[122 128 158 126 142 140 153] | 128

[[108 155 133 138 116]
 [128 156 142 114 135]] | 116

[[100 129 124  99 140 105 124]
 [120 137 123 126 117 140 135]
 [125 128 124 129 128 129 126]] | 105

[156 122 143 141 113] | 141

[101 140 128 107 126 111 116] | 111

[[106 134 142 132 142 132 152]
 [132 127 117 129 109 125 110]] | 110
---
120	100	137	123 Answer: 123, 120

127	147	147	154 Answer: 154, 127

154	135	125	101	103	143 Answer: 143, 154

107	124	108	135	131	138	135 Answer: 135, 107

117	135	154	119	135
127	127	134	119	125
Answer: 135, 127

119	134	101	106	118	128	118 Answer: 118, 119

128	128	129	133	140	126	102 Answer: 102, 128

152	137	113	138	112	119 Answer: 119, 152

154	104	125	131 Answer: 131, 154
---
146  137  130  112  128  133
133  102  117  118  139  122
138  146  128  109  128  150
>> 130

140  138  132  118  127  108
145  142  127  109  149  134
141  136  129  139  107  105
>> 132

133  134  101  141
130  141  143  127
121  115  119  137
>> 101

141  112  125  122
114  142  123  134
129  113  150  113
>> 125

143  127  127  132  127  130
118  142  117  134  106  118
129  124  123  152  117  134
>> 127

147  126  132  122  138  138  119
121  142  132  141  124  124  132
140  136  126  109  121  151  132
>> 132
---
[139 125 131 105 107 140 123] >> 131
[135 122 103 140 105 139] >> 103
[156 115 109 130 144 136 142] >> 109
[109 132 102 156 145 136 123] >> 102
[141 151 113 126 140] >> 113
[106 114 157 128 115 121 131] >> 157
[124 138 129 126 155] >> 129
[122 120 130 152] >> 130
---
[[136 128 130 141 132 127 135 133 127 127]
 [134 131 129 128 136 133 133 131 132 134]
 [127 128 136 151 129 127 128 138 131 141]
 [145 128 138 149 142 127 127 147 128 127]
 [137 128 127 132 132 128 129 130 131 128]
 [127 128 127 127 127 128 132 129 127 135]
 [128 129 127 137 128 127 130 128 152 137]
 [128 134 128 128 128 129 144 128 127 132]] value 137

[[134 143 149 141 143 133 117 134]
 [144 130 139 124 129 139 124 122]
 [124 143 145 145 144 126 118 139]
 [144 142 153 136 141 140 116 129]
 [132 142 147 140 142 130 118 134]
 [119 137 135 141 137 123 124 135]
 [144 121 126 115 119 141 130 117]
 [118 120 113 123 120 122 135 128]
 [123 142 143 144 143 124 119 138]
 [139 128 135 124 128 134 126 123]
 [146 127 134 120 125 142 126 119]] value 123

[[118 139 138 142 136 125 140 124 120 119 124 121 134 142 141]
 [118 122 123 123 122 124 120 131 142 137 138 126 128 124 122]
 [119 121 122 123 122 124 120 131 142 137 137 127 128 123 122]
 [118 139 139 142 136 124 140 124 121 119 125 121 135 143 142]
 [144 122 123 121 124 134 123 127 129 131 129 138 124 118 120]
 [143 122 123 120 124 133 122 128 130 131 130 138 124 118 119]
 [124 121 121 121 122 126 119 131 138 136 135 131 126 120 120]
 [140 120 120 119 122 132 117 129 133 135 131 140 123 117 118]
 [128 135 133 134 136 128 137 122 114 119 121 124 130 131 133]
 [114 128 127 133 126 123 127 128 132 130 132 121 132 136 132]
 [121 121 122 122 122 125 119 131 140 137 137 128 127 122 121]
 [154 128 127 125 131 139 129 123 114 123 119 134 126 120 124]] value 121

[[131 136 141 121 133 127 129 130 128 126 135 132 144]
 [124 140 133 132 134 147 125 120 122 122 116 126 123]
 [118 140 144 127 147 131 146 123 119 136 133 150 135]
 [134 133 134 115 121 119 112 134 135 114 123 123 133]
 [129 139 118 111 118 133 119 116 137 134 120 114 128]
 [122 133 125 127 132 138 128 118 142 123 122 123 118]
 [126 149 123 118 131 126 127 123 124 128 127 128 127]] value 118

[[126 120 134 139 138 132 138 145 111]
 [134 117 136 127 133 134 154 142 129]
 [124 122 133 118 124 129 132 131 123]
 [119 118 136 133 120 128 131 130 129]
 [125 128 129 140 118 121 127 142 134]] value 129
---
[[132 119 116 133 134 138]
 [137 127 145 128 151 142]
 [136 125 143 132 154 138]] ans = 137

[[120 119 139 129 102]
 [127 145 114 131 122]] ans = 120

[[143 124 122 147 109]
 [133 116 140 153 110]] ans = 143

[[131 130 127 150 129 129 130]
 [130 129 128 148 128 128 129]
 [129 129 127 140 128 128 129]] ans = 130

[[116 110 137 134 109]
 [120  98 139 138 112]
 [122 134 142 125 108]] ans = 120

[[140  99 120 155]
 [121 149 128 138]
 [153 120 120 102]] ans = 121

[[113 125 101 137]
 [112 129 157 103]
 [114 125  98 141]] ans = 112
---
array([[126, 133, 121, 153, 130],
       [111, 143, 125, 130, 121]]) --> 153, 143

array([141, 145, 127, 111, 126, 149]) --> 149, 145

array([[136, 139, 102,  99, 130],
       [130, 120, 150, 137, 126],
       [117, 130, 127, 140, 122]]) --> 150, 140

array([[115, 130, 105, 152, 138],
       [111, 131, 100, 140, 121],
       [112, 149, 103, 128, 136]]) --> 152, 149

array([100, 108, 147, 142]) --> 147, 142

array([136, 145, 104, 133, 141]) --> 145, 141

array([136, 140, 111, 107,  99]) --> 140, 136

array([[131, 113, 133, 131, 121, 138],
       [125, 122, 124, 136, 125, 126],
       [150, 124, 122, 108, 131, 125]]) --> 150, 138

array([[140, 122, 150, 119],
       [138, 115, 141, 133]]) --> 150, 141
---
[131 126 125 131 120 102 127] -> 131, 127

[128 117 124 110  99 111] -> 128, 111

[[135 136 120 147]
 [121 119 137 103]
 [117 127 125 145]] -> 135, 145

[102 128 108 110] -> 102, 110

[[130 151 126 129 134 139]
 [133 141 131 145 129 147]
 [124 154 131 130 132 139]] -> 130, 139

[112 110 109 119 107 150 138] -> 112, 138

[[116 130 139 103]
 [126 141 128 121]
 [137 119 117 142]] -> 116, 142
---
[[128 139 130 122 127]
 [130 102 130 131 124]
 [128 125 124 110 128]]	130

[[146 134 144 133 121 134]
 [119 143 123 120 124 137]
 [101 105 117 142 124 110]]	144

[[144 122 111 136 102]
 [120 132  99 122 109]
 [138 119 146 104 132]]	111

[[134 124 141 132 143]
 [132 143 133 133 123]
 [150 131 139 130 126]]	141

[[154 122 118 153 114 127 129]
 [114 123 134 138 116 113 120]
 [116 136 124 117 156 111 106]]	118

[[136 134 147 128 145]
 [132 131 150 134 140]
 [137 128 156 134 149]]	147
---
[123 146 130 155 113 136 138] | 155, 155

[118 106 157 114 133] | 157, 157

[126 106 117 118 131] | 117, 131

[141 139 150 143 136 126 117] | 143, 150

[[139 120 133 126 124]
 [144 122 132 135 141]
 [134 104 114 113 123]] | 132, 144

[[128 109 129 120 124 123 131]
 [125 136 102 129 129 123 119]
 [126 117 126 143 119 137 140]] | 129, 143
---
[119 120 104 147 130] ans = 147, 104

[109 146 120 104] ans = 146, 104

[131 140 109 136 151 150 116] ans = 151, 109

[121 107 128 115] ans = 128, 107

[[128 128 129 128]
 [123 143 131 104]
 [141 137 115 141]] ans = 143, 104

[[106 144 143 113 120 139 113]
 [119 145 121 116 147 148 109]] ans = 148, 106

[123 106 115 120 155 146] ans = 155, 106

[105 111 144 123] ans = 144, 105

[[121 142 126 139]
 [112 123 103 115]] ans = 142, 103
---
[[111 107 108 111 108 101]
 [110 106 101 101 110 126]] | 110

[104 114 119 116 133 117] | 133

[[125 128 128 128 105]
 [122 128 129 128 104]] | 128

[[106 116 119 150 106 124 106]
 [113 129  98 157 113 119 101]] | 119

[[134 121 116 136]
 [144 120 114 134]
 [132 144 120 150]] | 120

[132 149 117 144] | 117
---
[102 125 100 107 104 114 144] >> 107

[136 128  98 119 148 130 111] >> 128

[133 117 155 105 150 130 141] >> 133

[112 129 152 123 140] >> 129

[154 126 133 113 135] >> 133

[[142 135 120 147 135]
 [153 121 127 115 104]
 [146 142 132 107 121]] >> 132

[136 153 112 125 115 123 104] >> 123

[109 100 155 136 102 126 150] >> 126

[[100 136 149 144 150 128 121]
 [146 145 105 106 100 113 143]
 [141 147 118 134 146 106 106]] >> 134
---
[124 128 106 146] ⇒ 128

[[135 137 147 139 102]
 [110 133 137 147 121]
 [124  99 120 127 119]] ⇒ 99

[123 127 106  98 146 150 108] ⇒ 127

[[131 131 131 120 128 150 144]
 [128 130 133 122 130 150 147]] ⇒ 130

[113 101 123 116] ⇒ 101

[[149 132 145 131 143 120 120]
 [142 133 135 129 125 135 131]] ⇒ 133

[137 139 128 114 136 125 149] ⇒ 139

[115 104 115 129 119 128] ⇒ 104

[138 132 117 129 102] ⇒ 132
---
[[111 140 123 128 124]
 [125 121 118 154 127]
 [125 117 135 125 139]]
135

[[114 109 130 118 138 140 116]
 [104 120 115 136 117 114 122]]
117

[126 152 120 122]
152

[105 106 137 131 117 142 143]
117

[[132 137 129 139 125]
 [124 129 118 103 128]
 [127 124 121 124 139]]
121

[113 154 138 122]
154

[111 108 127 116 105 140 144]
105
---
[[120 131 116 122 134 148 114]
 [112 138 151 145 124 153 141]] ⇒ 141

[[122 125 128 107 134]
 [122 126 128 107 134]] ⇒ 134

[[156 133 119 137 136 130 117]
 [155 134 116 137 138 129 119]] ⇒ 119

[[128 100 118 129 127 137]
 [132 134 134 131 131 119]] ⇒ 119

[[157 133 141 148 120]
 [103 157 133 120 138]] ⇒ 138

[[114 141 137 108 116 137 136]
 [120 148 104 125 128 122 141]] ⇒ 141

[[124 152 109 109 122 101 103]
 [135 104 151 147 137 151 153]] ⇒ 153

[[134 116 137 141 107]
 [136  99 143 131 126]] ⇒ 126

[[143 112 136 143 128 126]
 [104 131 124 150 109 134]] ⇒ 134
